Here is a tiny trained network, its code and every weight. The questions are about switching its units off for an input and a class, where a switched-off unit gives its printed mean instead of its output.

import numpy as np


def w(rows, s, z=0):
    codes = np.array(rows[::2]) - 128.0
    scale = np.full(codes.shape[1], s)
    scale[-1] = z or s
    return codes * scale


def norm(h):
    return h / np.sqrt((h * h).mean(-1, keepdims=True) + 1e-5)


def f(y):
    return y / 2 * (1 + np.tanh(0.7978845608 * (y + 0.044715 * y**3)))


def log_softmax(a):
    a = a - a.max(-1, keepdims=True)
    return a - np.log(np.exp(a).sum(-1, keepdims=True))


def net(x, mask):
    res = np.array(x, float).reshape(1, 4) / 4 @ E
    u = 0
    for l in range(3):
        y = f(norm(res) @ A[l][:, :-1].T + A[l][:, -1])
        res = res + np.where(mask[u : u + 12], y, B[l][:, -1]) @ B[l][:, :-1]
        u += 12
    return log_softmax(norm(res)[-1] @ U[:, :-1].T + U[:, -1])


A, B = {}, {}
E = w([
[97,57,180,75,157],'x0',
[195,22,97,143,43],'x1',
[127,130,127,127,125],'x2',
[2,168,59,68,103],'x3',
],0.0064)
A[0] = w([
[147,158,119,163,99,200],'0.n0',
[102,148,164,89,149,65],'0.n1',
[136,77,182,170,195,175],'0.n2',
[157,178,138,117,169,128],'0.n3',
[109,145,159,137,151,101],'0.n4',
[41,131,171,135,68,154],'0.n5',
[190,3,49,170,102,255],'0.n6',
[83,56,173,141,83,114],'0.n7',
[122,125,136,100,157,68],'0.n8',
[167,100,113,64,129,112],'0.n9',
[90,93,159,175,189,162],'0.n10',
[121,86,126,126,155,66],'0.n11',
],0.0077,0.0034)
B[0] = w([
[77,146,25,129,188,157],'0.n0',
[170,162,227,164,81,132],'0.n1',
[106,156,96,75,111,178],'0.n2',
[114,173,115,127,50,142],'0.n3',
[43,133,158,157,63,130],'0.n4',
[117,168,93,65,152,150],'0.n5',
[71,242,169,122,104,253],'0.n6',
[32,136,169,198,127,152],'0.n7',
[167,118,251,253,132,122],'0.n8',
[118,118,243,175,135,136],'0.n9',
[19,187,165,152,105,151],'0.n10',
[209,54,160,147,118,123],'0.n11',
],0.0048,0.0076)
A[1] = w([
[94,156,134,96,107,239],'1.n0',
[188,139,145,138,165,192],'1.n1',
[157,95,108,113,69,114],'1.n2',
[141,126,141,186,159,97],'1.n3',
[128,163,122,134,98,123],'1.n4',
[108,128,168,126,111,109],'1.n5',
[115,144,162,126,111,143],'1.n6',
[115,177,144,116,93,198],'1.n7',
[110,176,141,157,194,158],'1.n8',
[146,174,67,138,123,252],'1.n9',
[123,78,116,135,5,143],'1.n10',
[174,133,194,166,118,171],'1.n11',
],0.012,0.0021)
B[1] = w([
[226,37,105,157,132,253],'1.n0',
[115,66,71,67,30,149],'1.n1',
[191,173,220,174,163,138],'1.n2',
[165,118,92,122,103,131],'1.n3',
[112,105,144,162,160,183],'1.n4',
[65,129,96,147,155,177],'1.n5',
[142,89,102,145,154,185],'1.n6',
[158,135,96,74,225,249],'1.n7',
[247,126,170,125,106,216],'1.n8',
[105,69,167,152,127,247],'1.n9',
[156,235,162,84,255,205],'1.n10',
[173,67,97,85,118,208],'1.n11',
],0.007,0.0057)
A[2] = w([
[179,104,69,113,2,116],'2.n0',
[61,197,78,65,125,250],'2.n1',
[226,177,54,195,88,159],'2.n2',
[132,137,179,136,90,22],'2.n3',
[107,208,110,92,164,217],'2.n4',
[160,190,85,206,95,134],'2.n5',
[130,65,213,81,167,77],'2.n6',
[93,110,252,127,165,215],'2.n7',
[144,200,41,231,141,80],'2.n8',
[140,28,150,184,128,248],'2.n9',
[77,151,174,112,154,84],'2.n10',
[117,78,139,187,164,164],'2.n11',
],0.0079,0.0015)
B[2] = w([
[74,102,112,105,159,159],'2.n0',
[202,22,128,135,50,185],'2.n1',
[68,139,140,106,145,234],'2.n2',
[93,124,179,62,48,102],'2.n3',
[216,118,217,149,138,216],'2.n4',
[2,119,162,83,76,159],'2.n5',
[37,135,89,161,81,252],'2.n6',
[95,191,118,83,104,230],'2.n7',
[32,146,154,74,107,205],'2.n8',
[133,144,90,129,162,211],'2.n9',
[135,211,122,136,61,144],'2.n10',
[81,230,91,151,167,174],'2.n11',
],0.0067,0.004)
U = w([
[175,169,191,110,145,132],'0',
[160,52,101,89,98,127],'1',
[119,117,114,110,169,179],'2',
[64,137,133,107,97,142],'3',
[143,131,84,207,146,92],'4',
[133,106,166,251,55,8],'5',
[144,132,147,242,24,4],'6',
[149,145,133,215,20,11],'7',
],0.023,0.017)

Each question gives the input, the list of numbers given to net, and the class t.
The units are the neurons (one row each of A and B). Each row of codes is followed by its name. A weight is (code - 128) times the scale printed after its matrix; where a second scale follows, it is the last column's (A, B and U).
mask holds one flag per neuron, layer by layer. A switched-off neuron (its flag False) gives its mean, the last column of its row in B, instead of its output. The means were averaged over made-up inputs and are rounded, as every weight is.
A unit's drop is (log p(t) with every unit on - log p(t) with that unit switched off) / (log p(t) with every unit on - log p(t) with every unit switched off).
The circuit of an input: a set's keep is (log p(t) with only the set's units on - log p(t) with every unit switched off) / (log p(t) with every unit on - log p(t) with every unit switched off). Starting from the 12 units with the biggest drops (on a tie, the unit counted first), units are removed one at a time, each time the one whose removal leaves the highest keep (on an exact tie, the one counted first), for as long as the keep stays at least 0.8.
circuit, biggest first: the units of the circuit, biggest drop first
top k neurons: the k neurons with the biggest drops, biggest first
top k neurons in layer l: the k neurons of layer l with the biggest drops, biggest first
input [-2,5,3,-4], class 0: top 3 neurons : 1.n10; 1.n0; 1.n2
input [-2,4,-8,-5], class 2: top 2 neurons : 0.n6; 2.n1
input [1,5,-8,3], class 2: circuit, biggest first : 0.n6; 1.n7
input [7,-3,3,-1], class 3: circuit, biggest first : 2.n6; 1.n10
input [-4,3,8,0], class 2: top 3 neurons : 1.n7; 1.n9; 0.n6
input [3,3,0,5], class 1: circuit, biggest first : 2.n1
input [2,-7,-5,8], class 1: top 2 neurons in layer 1 : 1.n10; 1.n0
input [6,-5,1,-4], class 3: top 3 neurons in layer 2 : 2.n6; 2.n7; 2.n4
input [0,-2,-4,-4], class 1: circuit, biggest first : 0.n6; 1.n1
input [7,-7,0,5], class 0: top 2 neurons : 1.n9; 2.n4
input [6,6,-8,-4], class 2: top 3 neurons in layer 0 : 0.n7; 0.n9; 0.n6
input [-8,5,-5,8], class 1: top 2 neurons : 2.n1; 1.n8
input [-2,7,6,7], class 0: circuit, biggest first : 1.n10; 2.n4
input [-5,6,8,-7], class 2: circuit, biggest first : 1.n10; 1.n8
input [2,4,-6,-1], class 2: top neuron in layer 1 : 1.n0
input [7,5,2,5], class 3: top 4 neurons in layer 2 : 2.n6; 2.n10; 2.n7; 2.n1
input [-4,2,1,-2], class 3: top 4 neurons in layer 1 : 1.n11; 1.n10; 1.n0; 1.n6
input [7,-6,2,-7], class 1: top 3 neurons : 0.n6; 1.n1; 1.n11
input [3,4,6,-3], class 2: top 2 neurons : 0.n6; 1.n11
input [1,0,-1,-4], class 1: top 2 neurons in layer 1 : 1.n10; 1.n11
input [-5,3,0,-4], class 3: top neuron : 1.n0
input [0,5,-6,-4], class 2: top 2 neurons : 0.n6; 1.n11
input [3,2,5,6], class 1: top 2 neurons : 2.n1; 1.n9
input [0,3,-6,-2], class 2: top 2 neurons : 0.n6; 1.n7
input [2,1,0,1], class 4: top 2 neurons in layer 1 : 1.n10; 1.n0
